What each symbol does to the elements:
w922: ke>w535, zo>w59, ga>w247
w280: ke>w568, zo>w971, ga>w542
w902: ke>w905, zo>w4, ga>w391
w752: ke>w40, zo>w921, ga>w568
w844: ke>w153, zo>w108, ga>w561
w796: ke>w280, zo>w368, ga>w925
w786: ke>w368, zo>w40, ga>w615
w59: ke>w967, zo>w587, ga>w922
w463: ke>w227, zo>w805, ga>w749
w709: ke>w167, zo>w213, ga>w553
w395: ke>w334, zo>w605, ga>w553
w905: ke>w615, zo>w435, ga>w339
w999: ke>w74, zo>w391, ga>w335
w196: ke>w353, zo>w926, ga>w997
w391: ke>w314, zo>w925, ga>w999
w749: ke>w542, zo>w463, ga>w144
w228: ke>w965, zo>w922, ga>w853
w615: ke>w921, zo>w360, ga>w971
w780: ke>w178, zo>w796, ga>w227
w307: ke>w805, zo>w314, ga>w435
w4: ke>w644, zo>w153, ga>w153
w497: ke>w318, zo>w227, ga>w531
w535: ke>w644, zo>w967, ga>w153
w74: ke>w697, zo>w965, ga>w902
w108: ke>w786, zo>w375, ga>w844
w605: ke>w853, zo>w351, ga>w395
w326: ke>w844, zo>w289, ga>w314
w805: ke>w651, zo>w335, ga>w339
w627: ke>w678, zo>w165, ga>w786
w227: ke>w121, zo>w651, ga>w921
w278: ke>w749, zo>w213, ga>w820
w125: ke>w107, zo>w334, ga>w125
w415: ke>w125, zo>w997, ga>w529
w499: ke>w926, zo>w756, ga>w974
w167: ke>w997, zo>w974, ga>w732
w274: ke>w531, zo>w353, ga>w160
w853: ke>w74, zo>w228, ga>w644
w334: ke>w318, zo>w732, ga>w125
w967: ke>w684, zo>w701, ga>w535
w694: ke>w228, zo>w634, ga>w653
w213: ke>w463, zo>w339, ga>w278
w634: ke>w597, zo>w727, ga>w694
w435: ke>w360, zo>w307, ga>w905
w335: ke>w435, zo>w999, ga>w921
w644: ke>w40, zo>w853, ga>w375
w727: ke>w653, zo>w697, ga>w697
w620: ke>w529, zo>w247, ga>w351
w175: ke>w553, zo>w160, ga>w597
w965: ke>w395, zo>w535, ga>w74
w926: ke>w820, zo>w553, ga>w196
w568: ke>w499, zo>w752, ga>w489
w40: ke>w905, zo>w335, ga>w786
w375: ke>w620, zo>w644, ga>w435
w160: ke>w709, zo>w274, ga>w175
w456: ke>w334, zo>w553, ga>w415
w971: ke>w752, zo>w615, ga>w280
w470: ke>w556, zo>w497, ga>w820
w353: ke>w732, zo>w805, ga>w497
w921: ke>w165, zo>w925, ga>w752
w489: ke>w542, zo>w568, ga>w307
w531: ke>w974, zo>w788, ga>w756
w855: ke>w756, zo>w556, ga>w788
w756: ke>w463, zo>w805, ga>w499
w556: ke>w278, zo>w497, ga>w855
w23: ke>w902, zo>w561, ga>w360
w121: ke>w339, zo>w178, ga>w444
w788: ke>w213, zo>w855, ga>w531
w697: ke>w694, zo>w334, ga>w727
w144: ke>w820, zo>w749, ga>w926
w997: ke>w274, zo>w997, ga>w160
w294: ke>w854, zo>w125, ga>w974
w318: ke>w175, zo>w338, ga>w107
w178: ke>w489, zo>w497, ga>w805
w529: ke>w967, zo>w415, ga>w869
w165: ke>w678, zo>w684, ga>w627
w338: ke>w160, zo>w274, ga>w318
w561: ke>w4, zo>w844, ga>w23
w153: ke>w627, zo>w375, ga>w4
w360: ke>w810, zo>w108, ga>w615
w339: ke>w805, zo>w353, ga>w213
w678: ke>w988, zo>w694, ga>w289
w974: ke>w196, zo>w805, ga>w167
w542: ke>w796, zo>w786, ga>w370
w553: ke>w213, zo>w709, ga>w456
w760: ke>w59, zo>w869, ga>w634
w444: ke>w213, zo>w121, ga>w353
w869: ke>w587, zo>w529, ga>w760
w314: ke>w561, zo>w326, ga>w925
w854: ke>w760, zo>w965, ga>w701
w289: ke>w108, zo>w678, ga>w326
w988: ke>w644, zo>w587, ga>w326
w247: ke>w160, zo>w597, ga>w620
w597: ke>w456, zo>w175, ga>w247
w701: ke>w620, zo>w854, ga>w59
w653: ke>w23, zo>w694, ga>w988
w810: ke>w307, zo>w786, ga>w921
w925: ke>w326, zo>w335, ga>w391
w370: ke>w780, zo>w542, ga>w196
w587: ke>w701, zo>w294, ga>w59
w351: ke>w869, zo>w620, ga>w605
w107: ke>w597, zo>w597, ga>w415
w732: ke>w353, zo>w167, ga>w334
w684: ke>w727, zo>w74, ga>w701
w368: ke>w971, zo>w370, ga>w796
w651: ke>w370, zo>w339, ga>w227
w820: ke>w855, zo>w470, ga>w353

The rows follow the links: the fewer symbols apart two elements are, the more alike their rows tend to be.

Each row, then its element:
[-543,23,302,110,606,-21,645,349,223,-108,779,-84,738,-219,-63,324,34,200,-88,-51,71,214,368,364,263,-301,298,-48,-495,-31,-21,-503,-136,-265,-315,294,-305,108,-532,472,-89,-652,-84,-136,-781,294,-639,-803,99,-431]
element: w760
[110,541,177,41,626,3,-318,-226,-411,-260,36,-592,375,-454,-256,-108,-84,-555,-161,103,-13,-19,-38,605,-104,73,137,287,-782,-426,738,-209,-274,475,-739,13,114,-473,763,716,579,143,-595,101,40,307,89,357,124,148]
element: w697
[-52,-197,-865,275,126,634,-5,-67,-54,77,18,-381,-327,798,326,893,-373,14,-131,39,-75,-148,350,-80,-50,171,-40,142,49,200,-310,205,249,-386,161,-112,-125,858,235,436,-319,111,33,-614,233,423,427,787,358,781]
element: w971
[93,0,116,-168,508,295,-298,522,517,-750,25,-25,109,-444,-183,-212,-370,295,501,485,-542,-115,-210,295,-250,185,367,43,102,-15,848,-393,449,323,292,123,824,-167,-133,46,236,-250,3,-52,140,824,-613,-667,-133,-641]
element: w125
[71,-321,-1018,148,55,382,-184,-101,-33,19,-43,-409,-267,781,373,700,-251,68,-232,-54,-49,-215,275,-93,-86,229,52,54,142,291,-383,77,119,-490,120,-23,-216,842,13,463,-231,-40,5,-556,204,335,553,980,355,798]
element: w752
[-44,-247,-875,425,233,473,29,-45,21,76,101,-282,-277,756,442,930,-265,-1,-153,20,-159,-97,279,-111,-19,224,139,154,62,154,-298,220,243,-349,271,-19,-107,805,32,550,-290,53,-86,-555,293,297,399,863,508,882]
element: w368
[-90,598,234,260,750,179,-88,55,-306,-324,353,-507,602,-345,-233,202,-215,-522,41,112,-1,66,-66,605,12,-84,320,305,-954,-512,713,-156,-143,301,-606,58,319,-425,773,860,369,61,-648,-90,-128,402,-111,87,85,-22]
element: w634
[-242,-319,-664,70,-834,475,-487,-318,-409,-86,-363,-43,-144,592,54,239,-92,93,2,-354,311,-170,184,-201,22,189,-347,-40,184,539,-403,155,-143,-1011,-288,-254,-174,324,615,-403,-402,118,1,-684,76,177,409,681,-443,527]
element: w360
[19,-395,-737,-12,-435,256,-421,-422,-475,113,-438,-292,-249,643,54,221,-135,92,-362,-157,271,-227,353,24,-51,154,-379,-55,194,679,-533,-127,-193,-671,-288,-53,-573,538,300,-225,-337,-16,90,-480,147,380,552,807,-93,729]
element: w40
[270,-152,144,3,-12,238,-145,468,542,-366,-195,428,-419,-253,72,-204,-237,290,670,402,-517,28,-450,-351,-108,59,95,154,526,-185,530,316,697,519,950,-161,969,-268,-34,-423,35,109,175,56,533,37,-474,-524,-283,-530]
element: w274
[335,-309,526,112,268,49,610,-81,-105,344,-102,-200,-3,-31,-596,-43,-98,235,-407,178,88,-503,889,347,-8,-447,-575,-493,55,395,-200,-514,-61,-52,-105,60,-864,705,-96,-384,-86,-125,419,-57,-33,575,-473,-879,-183,-513]
element: w351
[140,-396,-711,-366,-692,-101,-665,-488,-366,-28,-625,-37,-426,315,-128,-424,38,292,-260,-275,275,-343,184,-116,-127,420,-449,-258,438,725,-373,-364,-320,-404,-441,123,-500,232,-67,-505,16,-98,184,-17,101,231,642,643,-83,472]
element: w905
[251,-65,-284,-537,-92,-917,-251,-73,372,175,-173,115,-407,-113,482,-452,313,217,-171,-87,-234,108,-545,-296,-78,471,162,-82,626,-5,-215,-131,-138,570,242,315,-128,-201,-986,97,348,-101,364,770,171,-570,464,455,633,443]
element: w805
[109,28,6,-281,201,-519,74,420,694,-99,150,454,-267,-300,455,-170,160,247,423,154,-392,190,-648,-489,-7,272,371,40,503,-318,150,234,358,725,776,128,697,-356,-940,89,144,-106,229,566,158,-564,-116,-262,420,-210]
element: w974
[261,11,21,-287,166,-181,-282,425,567,-426,-182,294,-352,-372,232,-472,-93,370,521,372,-502,28,-569,-207,-241,278,291,70,538,-236,580,17,547,731,683,37,878,-420,-510,-150,267,-54,201,438,480,-42,-291,-365,138,-431]
element: w167
[-630,114,-146,426,-402,614,16,-95,-440,-169,252,59,476,370,32,503,1,-428,222,-383,346,482,115,-36,179,-338,100,328,-518,-93,-101,508,-232,-960,-401,-315,26,-176,911,-1,-466,140,-482,-617,-377,-136,85,375,-502,226]
element: w627
[-255,-46,638,146,406,9,750,107,-9,110,441,-164,629,-198,-411,265,73,66,-329,-4,221,-105,683,406,175,-378,-73,-271,-428,79,-238,-522,-250,-361,-372,119,-597,339,-184,49,-127,-399,84,-141,-726,307,-659,-1126,-200,-619]
element: w922
[-49,-234,-650,-659,-531,-426,-783,-388,-112,-350,-448,-124,-86,-9,87,-604,289,398,-239,-296,77,-90,-180,113,-66,655,-89,-195,346,532,-141,-664,-464,-248,-536,294,-333,-184,-499,-229,119,-453,246,209,-93,254,468,560,26,380]
element: w335
[3,-262,-864,297,314,484,149,8,11,158,165,-379,-299,798,505,978,-301,-21,-58,48,-171,-162,374,-85,14,128,166,72,53,99,-275,252,184,-308,216,-42,-83,876,73,619,-249,102,-94,-524,252,402,416,781,479,811]
element: w280
[347,103,218,281,92,-421,593,-28,188,820,173,146,-425,243,406,294,188,-362,-196,24,-54,128,-232,-451,147,-177,-18,102,162,-483,-377,837,179,654,690,-138,-60,161,-294,180,88,445,117,540,405,-983,355,348,599,366]
element: w749
[-501,-49,-468,-479,-840,-191,-721,-142,-188,-609,-135,354,321,-129,58,-625,262,244,182,-536,418,346,-379,-143,-31,351,130,92,1,510,-79,-301,-480,-737,-470,83,114,-638,-101,-479,-298,-382,-124,-56,-369,-140,241,341,-440,137]
element: w314
[-105,-159,258,63,-961,236,-50,-397,-555,182,-322,318,136,104,-536,-265,115,-153,53,-323,551,-103,301,-121,27,-340,-569,-141,-128,350,-353,184,-321,-748,-447,-365,-480,-95,807,-904,-368,259,-2,-365,-166,-150,21,-50,-843,-241]
element: w4

Each walk starts at a row. The symbols on each line, taken left to right, move it on to the next element.
Each answer is a row, close to the row of the element it stands for.
---
[-460,-156,-686,-585,-627,-338,-873,-172,-163,-650,-207,81,141,-24,148,-561,222,376,-33,-504,172,227,-382,-12,26,670,120,26,125,640,-102,-541,-443,-577,-526,334,-106,-344,-364,-223,-106,-496,4,-10,-327,143,379,554,-145,366]
zo zo ke zo ke ga zo ga zo -> [581,-98,368,-180,82,24,-208,262,390,-105,-557,282,-649,-380,-100,-390,-188,235,414,491,-496,-255,-364,-98,-274,108,-105,14,524,-146,500,112,685,783,786,-164,679,-220,31,-490,272,374,257,302,733,40,-339,-385,-135,-487]
ga zo zo zo ga -> [555,95,243,-197,-8,-751,211,-79,307,543,-236,243,-622,-256,203,-380,272,-33,-79,130,-252,9,-542,-381,-24,59,-36,-51,528,-388,-79,493,75,970,546,44,104,-300,-552,-210,327,344,343,896,412,-767,236,134,428,-37]
---
[135,-151,420,163,-487,293,168,-525,-633,472,-387,-68,96,99,-712,-195,8,-200,-413,-35,510,-324,728,252,74,-422,-715,-341,-189,377,-357,-79,-373,-505,-651,-251,-826,225,718,-692,-98,207,128,-245,-135,277,5,-206,-614,-190]
zo zo ga zo zo ga zo -> [214,-40,263,177,393,715,-37,374,285,-551,-127,2,-102,-283,-202,78,-466,158,475,541,-454,-159,50,308,-220,-38,126,118,45,-89,761,-32,608,184,398,-137,778,-30,441,-160,25,146,-47,-296,329,868,-675,-682,-393,-613]
ke zo ga ke ke zo ga -> [254,-79,147,15,210,501,-228,378,389,-502,-266,188,-375,-318,-65,-183,-431,210,681,499,-533,-39,-343,-5,-253,112,158,179,327,-156,758,139,726,470,772,-215,981,-219,304,-301,97,172,64,-75,574,447,-486,-453,-287,-633]
---
[211,69,548,-154,379,-170,100,-417,-400,286,-153,-445,242,-323,-751,-336,12,-165,-643,95,229,-371,728,723,-106,-227,-433,-303,-403,196,29,-696,-377,302,-843,199,-814,162,236,65,424,-93,74,216,-168,532,-102,-367,-1,-318]
ga ga ga ga ke ke zo -> [444,144,230,-246,544,190,-445,213,167,-604,-349,-262,-166,-511,-268,-407,-326,177,269,504,-581,-249,-213,510,-284,291,191,60,-40,-148,985,-373,414,760,128,94,692,-312,303,132,467,79,5,159,477,723,-406,-316,-57,-430]
ga zo zo zo ke ga -> [197,-82,134,-12,31,497,-201,405,441,-435,-270,237,-418,-197,-66,-198,-372,298,646,427,-475,-208,-226,-236,-218,-52,74,64,349,-65,667,90,795,241,799,-148,923,-167,230,-476,17,223,141,-178,496,331,-545,-583,-372,-643]
---
[-647,404,-68,276,-228,312,-231,94,-394,-349,416,61,680,-53,26,261,124,-530,327,-438,386,497,-170,-27,176,-210,355,365,-667,-249,146,334,-248,-678,-486,-159,352,-531,863,274,-206,-41,-686,-510,-457,-240,-29,330,-445,107]
ke ga ke ga ga ke -> [-54,-106,-55,-419,-856,-156,-746,-560,-588,-132,-609,-34,51,-113,-393,-779,188,15,-229,-353,439,-100,15,203,-165,190,-422,-149,-23,542,-115,-376,-571,-509,-853,10,-534,-375,398,-591,75,-88,76,89,-90,182,436,337,-527,99]
ke ke ga ke zo -> [-268,-254,-1093,-255,-287,44,-546,-209,-135,-304,-192,-261,-138,611,402,268,-15,161,-170,-328,61,30,-31,-88,-5,509,99,31,171,461,-364,-249,-241,-646,-235,79,-254,292,-151,229,-237,-208,3,-348,-60,335,661,1067,252,1011]
---
[-171,-345,-902,-539,-734,-284,-712,-345,-132,-251,-444,60,-265,313,203,-326,146,412,-121,-420,183,-67,-164,-241,-108,613,-188,-78,486,686,-439,-344,-310,-492,-284,241,-278,114,-436,-316,-235,-364,256,-67,-8,26,602,723,50,550]
ke ga ke ke ke zo ke -> [-53,-269,-951,169,243,286,-91,31,39,-53,192,-447,-289,728,520,820,-261,62,-199,-43,-115,-105,176,-113,-30,280,157,134,85,228,-307,133,238,-331,216,69,-82,752,-144,674,-211,-66,-109,-486,251,190,562,869,596,882]
ga ke ke ga ga ke ga ga -> [-34,-134,-342,-766,-375,-447,-810,-379,-221,-468,-391,-127,91,-301,-93,-831,252,277,-312,-285,154,-6,-267,239,-198,606,-61,-205,169,535,-7,-837,-580,-176,-747,319,-347,-371,-427,-152,256,-476,163,379,-175,174,395,303,26,216]
---
[-504,-121,339,73,506,118,687,332,284,-92,608,-2,615,-171,-136,171,15,297,-52,-34,60,43,469,163,94,-349,81,-184,-260,143,-224,-517,-49,-394,-85,263,-411,436,-721,161,-273,-681,95,-212,-755,283,-706,-1060,-1,-575]
zo zo ga ke ke -> [-343,457,330,125,617,-61,63,-137,-339,-159,585,-449,849,-356,-351,140,0,-358,-338,-184,217,185,276,576,148,-222,168,48,-927,-185,219,-482,-403,-112,-891,222,-404,-171,285,743,148,-312,-493,-117,-615,187,-251,-156,42,-100]
zo ke ga ga zo ke zo -> [249,-100,-10,-2,9,454,-226,401,353,-442,-326,290,-349,-247,-17,-120,-426,268,727,477,-507,-108,-415,-147,-254,132,110,48,325,-107,670,188,716,317,740,-155,1076,-241,251,-428,-25,267,125,-103,507,374,-443,-493,-351,-581]
---
[132,-134,58,-29,101,291,-90,584,635,-485,-94,413,-328,-216,135,-144,-246,443,762,424,-493,-10,-516,-241,-189,113,197,61,512,-85,555,140,730,341,840,-21,996,-170,-194,-354,53,48,169,-14,320,210,-493,-562,-228,-585]
ke ga ga ke ga -> [427,-88,290,-71,411,404,-128,360,364,-351,-370,-11,-365,-407,-302,-210,-432,291,417,595,-529,-288,-108,167,-261,83,44,12,300,-165,803,-117,609,521,491,-15,734,-100,222,-193,266,180,180,-73,401,685,-491,-653,-304,-681]
zo ke ga zo zo -> [361,-74,-147,-528,-116,-865,-251,-209,387,194,-349,61,-469,-119,379,-565,371,234,-316,-41,-211,-46,-638,-250,-21,473,22,-88,557,45,-229,-53,-113,708,208,252,-140,-249,-939,-4,430,42,391,761,341,-523,389,363,618,311]
---
[-478,-152,-179,280,-1026,470,-249,-139,-399,-106,-132,435,139,351,-34,103,-6,-116,307,-439,583,232,36,-288,99,-207,-253,108,-97,327,-374,469,-226,-1089,-286,-269,-54,-96,746,-668,-560,53,-230,-677,-270,-149,57,256,-769,-64]
zo ke ga zo zo -> [87,-201,507,225,289,591,376,348,239,-224,-57,25,-11,-131,-413,118,-384,325,232,467,-172,-330,449,290,-92,-371,-104,-191,97,90,332,-212,531,-108,333,-82,109,411,136,-384,-141,-104,295,-421,48,712,-774,-1163,-522,-798]
ga ke ga ga ga zo ga ga -> [-28,604,179,73,660,6,-298,-198,-383,-247,160,-524,464,-356,-171,6,-78,-554,-152,95,-33,101,-136,670,-63,59,267,290,-812,-491,648,-130,-240,377,-625,14,224,-509,795,743,509,95,-596,104,1,330,91,382,153,109]
